Below are the code and all the weights of a small trained network. Each question names an input and a class and asks about switching units off, where a switched-off unit gives its printed mean instead of its output.

import numpy as np


def w(rows, s, z=0):
    codes = np.array(rows[::2]) - 128.0
    scale = np.full(codes.shape[1], s)
    scale[-1] = z or s
    return codes * scale


def f(y):
    return np.maximum(y, 0)


def log_softmax(a):
    a = a - a.max(-1, keepdims=True)
    return a - np.log(np.exp(a).sum(-1, keepdims=True))


def net(x, mask):
    res = np.array(x, float).reshape(1, 5) / 4 @ E
    y = f(res @ A[0][:, :-1].T + A[0][:, -1])
    res = res + np.where(mask, y, B[0][:, -1]) @ B[0][:, :-1]
    return log_softmax(res[-1] @ U[:, :-1].T + U[:, -1])


A, B = {}, {}
E = w([
[127,129,130,126,127,128],'x0',
[114,109,124,56,174,36],'x1',
[219,162,205,137,185,143],'x2',
[87,246,149,158,111,67],'x3',
[130,126,130,127,126,128],'x4',
],0.013)
A[0] = w([
[145,48,92,110,106,201,231],'N1',
[99,105,52,93,106,115,106],'N2',
[117,211,156,151,146,59,49],'N3',
[154,100,132,73,175,119,125],'N4',
[85,135,97,48,157,1,2],'N5',
[119,59,94,122,125,194,96],'N6',
[183,181,197,147,159,153,82],'N7',
[178,107,147,96,190,136,130],'N8',
[67,132,120,40,165,3,186],'N9',
[71,89,65,73,103,127,227],'N10',
[160,86,150,71,167,111,124],'N11',
[164,83,148,68,183,104,121],'N12',
[166,86,145,66,186,110,123],'N13',
[62,181,91,181,52,124,147],'N14',
[75,152,82,164,57,112,140],'N15',
[113,179,148,128,138,97,139],'N16',
[64,60,68,85,79,101,43],'N17',
[127,192,154,130,131,76,171],'N18',
[80,92,64,89,97,119,198],'N19',
[97,85,71,103,108,108,72],'N20',
[180,95,159,92,180,123,119],'N21',
[153,51,76,121,92,184,59],'N22',
],0.0083,0.0093)
B[0] = w([
[173,167,127,85,196,172,245],'N1',
[177,128,147,121,159,177,173],'N2',
[194,118,149,112,173,190,177],'N3',
[102,150,101,119,115,102,170],'N4',
[153,9,220,200,82,140,182],'N5',
[147,84,180,150,109,146,176],'N6',
[172,66,183,154,130,160,189],'N7',
[103,158,105,95,127,108,186],'N8',
[190,153,122,85,191,192,249],'N9',
[120,92,156,178,70,108,231],'N10',
[101,162,93,120,116,94,176],'N11',
[93,165,93,113,110,97,183],'N12',
[93,172,86,114,105,101,184],'N13',
[80,162,90,119,85,83,215],'N14',
[75,153,99,113,95,92,199],'N15',
[133,97,158,148,113,140,177],'N16',
[183,161,111,70,197,180,179],'N17',
[124,90,152,159,99,124,204],'N18',
[136,79,173,173,96,123,214],'N19',
[156,155,125,101,167,162,161],'N20',
[100,167,100,101,125,105,183],'N21',
[142,67,184,184,83,129,172],'N22',
],0.011,0.012)
U = w([
[133,62,178,239,74,121,234],'0',
[184,146,125,85,248,182,3],'1',
[4,188,38,111,102,27,172],'2',
],0.012,0.0015)

Each question gives the input, the list of numbers given to net, and the class t.
The units are the neurons (one row each of A and B). Each row of codes is followed by its name. A weight is (code - 128) times the scale printed after its matrix; where a second scale follows, it is the last column's (A, B and U).
mask holds one flag per neuron, in row order. A switched-off neuron (its flag False) gives its mean, the last column of its row in B, instead of its output. The means were averaged over made-up inputs and are rounded, as every weight is.
A unit's drop is (log p(t) with every unit on - log p(t) with that unit switched off) / (log p(t) with every unit on - log p(t) with every unit switched off).
unit that matters most: the unit with the biggest drop
k most important neurons: the k neurons with the biggest drops, biggest first
drop of u: that unit's drop, to one decimal
input [7,6,-5,1,-1], class 0: 3 most important neurons => N5, N10, N19
input [7,4,-8,-4,-8], class 1: 4 most important neurons => N17, N9, N1, N20
input [-1,7,-4,0,-1], class 1: unit that matters most => N9
input [2,-8,1,-8,-5], class 1: 3 most important neurons => N1, N5, N10
input [3,-6,8,2,-6], class 0: 2 most important neurons => N9, N1
input [0,3,-6,-3,1], class 1: 2 most important neurons => N17, N9
input [-3,-3,8,3,8], class 0: 4 most important neurons => N9, N1, N7, N17
input [8,3,-8,-1,4], class 1: 3 most important neurons => N17, N9, N20
input [0,8,-5,3,8], class 0: 4 most important neurons => N5, N10, N1, N19
input [-5,0,8,7,-6], class 0: 3 most important neurons => N1, N18, N9
input [1,-6,-7,1,-8], class 2: 2 most important neurons => N14, N15
input [6,-5,1,-5,1], class 1: 3 most important neurons => N1, N5, N10
input [2,-3,8,8,0], class 0: 3 most important neurons => N9, N1, N18
input [-3,6,-7,-3,3], class 1: 2 most important neurons => N17, N9
input [0,3,-5,-4,6], class 1: drop of N17 => 1.7
input [-8,7,-7,3,-7], class 0: drop of N5 => 1.5
input [4,6,-7,3,7], class 0: drop of N10 => 0.4
